Below is a small trained network, with its code and all its weights. Each question gives an input and a target symbol and asks what happens when units are switched off, that is, made to give their printed mean instead of their output.

import numpy as np


def w(rows, s, z=0):
    codes = np.array(rows[::2]) - 128.0
    scale = np.full(codes.shape[1], s)
    scale[-1] = z or s
    return codes * scale


def norm(h):
    return h / np.sqrt((h * h).mean(-1, keepdims=True) + 1e-5)


def f(y):
    return np.maximum(y, 0)


def softmax(a):
    e = np.exp(a - a.max(-1, keepdims=True))
    return e / e.sum(-1, keepdims=True)


def log_softmax(a):
    a = a - a.max(-1, keepdims=True)
    return a - np.log(np.exp(a).sum(-1, keepdims=True))


def net(x, mask):
    ids = ['ΛΣΨΩαβεζηθμξπτφ'.index(c) for c in x.split()]
    T = len(ids)
    res = E[ids] + P[:T]
    r = norm(res)
    for j in range(2):
        rows = slice(2 * j, 2 * j + 2)
        q, k, v = (r @ M[0][rows].T for M in (Q, K, V))
        z = softmax(np.where(np.tri(T) > 0, q @ k.T / 2**0.5, -1e9)) @ v
        o = O[0][rows]
        res = res + np.where(mask[j], z, o[:, -1]) @ o[:, :-1]
    y = f(norm(res) @ A[0][:, :-1].T + A[0][:, -1])
    res = res + np.where(mask[2:14], y, B[0][:, -1]) @ B[0][:, :-1]
    return log_softmax(norm(res)[-1] @ U[:, :-1].T + U[:, -1])


Q, K, V, O, A, B = {}, {}, {}, {}, {}, {}
E = w([
[133,128,164],'Λ',
[129,128,170],'Σ',
[146,131,149],'Ψ',
[135,129,162],'Ω',
[130,132,170],'α',
[128,127,164],'β',
[129,126,161],'ε',
[130,128,164],'ζ',
[126,126,165],'η',
[90,129,116],'θ',
[171,163,123],'μ',
[130,135,172],'ξ',
[127,131,173],'π',
[93,2,119],'τ',
[134,127,159],'φ',
],0.034)
P = w([
[83,235,205],'0',
[146,193,190],'1',
[164,177,177],'2',
[172,172,168],'3',
[182,171,158],'4',
[198,175,152],'5',
[206,177,141],'6',
[223,182,135],'7',
[226,183,129],'8',
[234,177,129],'9',
[239,185,120],'10',
[243,184,121],'11',
[252,184,116],'12',
[255,184,115],'13',
],0.0062)
Q[0] = w([
[175,107,115],'head 0',
[47,57,79],'head 0',
[139,158,253],'head 1',
[149,171,152],'head 1',
],0.012)
K[0] = w([
[163,160,111],'head 0',
[72,85,115],'head 0',
[181,64,120],'head 1',
[140,5,123],'head 1',
],0.013)
V[0] = w([
[176,1,216],'head 0',
[156,178,157],'head 0',
[103,78,84],'head 1',
[67,178,147],'head 1',
],0.0091)
O[0] = w([
[181,111,176,130],'head 0',
[50,119,131,253],'head 0',
[241,76,152,3],'head 1',
[170,243,135,138],'head 1',
],0.011,0.0058)
A[0] = w([
[107,148,106,123],'neuron 0',
[96,134,172,10],'neuron 1',
[155,210,99,114],'neuron 2',
[112,140,87,171],'neuron 3',
[158,144,3,73],'neuron 4',
[225,120,156,99],'neuron 5',
[94,76,71,167],'neuron 6',
[184,177,124,2],'neuron 7',
[151,166,81,119],'neuron 8',
[102,150,101,122],'neuron 9',
[94,182,162,119],'neuron 10',
[193,78,120,42],'neuron 11',
],0.017,0.0056)
B[0] = w([
[149,124,156,158],'neuron 0',
[162,152,106,164],'neuron 1',
[80,82,142,198],'neuron 2',
[113,116,158,156],'neuron 3',
[251,87,41,151],'neuron 4',
[108,64,162,143],'neuron 5',
[143,191,179,134],'neuron 6',
[49,230,147,145],'neuron 7',
[132,77,112,161],'neuron 8',
[157,129,158,161],'neuron 9',
[193,124,129,253],'neuron 10',
[193,173,160,134],'neuron 11',
],0.013,0.012)
U = w([
[128,219,214,211],'Λ',
[122,145,131,16],'Σ',
[123,133,136,39],'Ψ',
[121,130,137,17],'Ω',
[125,134,135,20],'α',
[128,134,142,3],'β',
[113,128,149,29],'ε',
[121,130,140,53],'ζ',
[124,126,146,28],'η',
[252,135,129,187],'θ',
[112,52,135,199],'μ',
[110,113,141,145],'ξ',
[114,114,148,88],'π',
[99,67,169,215],'τ',
[117,76,168,117],'φ',
],0.022,0.005)

Each question gives the input, a string of symbols that net reads in full, and the target symbol t.
The units are the heads (2 rows each of Q, K, V and O) and the neurons (one row each of A and B). Each row of codes is followed by its name. A weight is (code - 128) times the scale printed after its matrix; where a second scale follows, it is the last column's (O, A, B and U).
mask holds one flag per unit, heads first, then neurons. A switched-off unit (its flag False) gives its mean, the last column of its rows in O or B, instead of its output. The means were averaged over made-up inputs and are rounded, as every weight is.
A unit's drop is (log p(t) with every unit on - log p(t) with that unit switched off) / (log p(t) with every unit on - log p(t) with every unit switched off).
The circuit of an input: a set's keep is (log p(t) with only the set's units on - log p(t) with every unit switched off) / (log p(t) with every unit on - log p(t) with every unit switched off). Starting from the 12 units with the biggest drops (on a tie, the unit counted first), units are removed one at a time, each time the one whose removal leaves the highest keep (on an exact tie, the one counted first), for as long as the keep stays at least 0.8.
units of the circuit, in order: the units of the circuit, biggest drop first
most important unit: the unit with the biggest drop
top k neurons: the k neurons with the biggest drops, biggest first
heads that matter: for each layer, one digit per head in row order, 1 if its drop is at least 0.15 and else 0, layers parted by /
drop when u is switched off: that unit's drop, to one decimal
input φ τ μ θ β μ φ Λ μ μ ζ Ω μ, target μ: heads that matter -> 01
input φ θ θ η ε β Ω ζ φ θ ζ θ μ Ψ, target Λ: heads that matter -> 10
input β Ω θ ε ε α ε, target θ: top 2 neurons -> (neuron 2; neuron 7)
input φ μ τ μ Ω, target τ: heads that matter -> 01
input θ Λ Ω μ ζ μ τ ε, target τ: top 3 neurons -> (neuron 5; neuron 10; neuron 4)
input φ θ ε θ, target θ: units of the circuit, in order -> (head 1; neuron 4; head 0)
input μ μ θ μ μ β μ μ μ π ε μ Ψ, target Λ: heads that matter -> 11
input τ μ β, target τ: heads that matter -> 01
input τ Ψ μ, target τ: units of the circuit, in order -> (neuron 5; head 1; neuron 10)
input ε Ω τ μ, target τ: top 2 neurons -> (neuron 5; neuron 10)
input θ θ θ, target θ: most important unit -> head 1
input θ ε μ τ Ψ θ Σ β μ, target μ: top 3 neurons -> (neuron 5; neuron 2; neuron 10)
input μ ξ Ψ Ψ π μ τ β, target τ: top 2 neurons -> (neuron 5; neuron 10)
input φ β Λ ξ φ, target θ: drop when neuron 10 is switched off -> 0.4
input μ μ Σ η μ ε Ψ μ θ, target Λ: drop when neuron 9 is switched off -> 0.0
input μ ε ξ φ ζ φ Ψ τ μ η, target τ: drop when neuron 10 is switched off -> 0.5
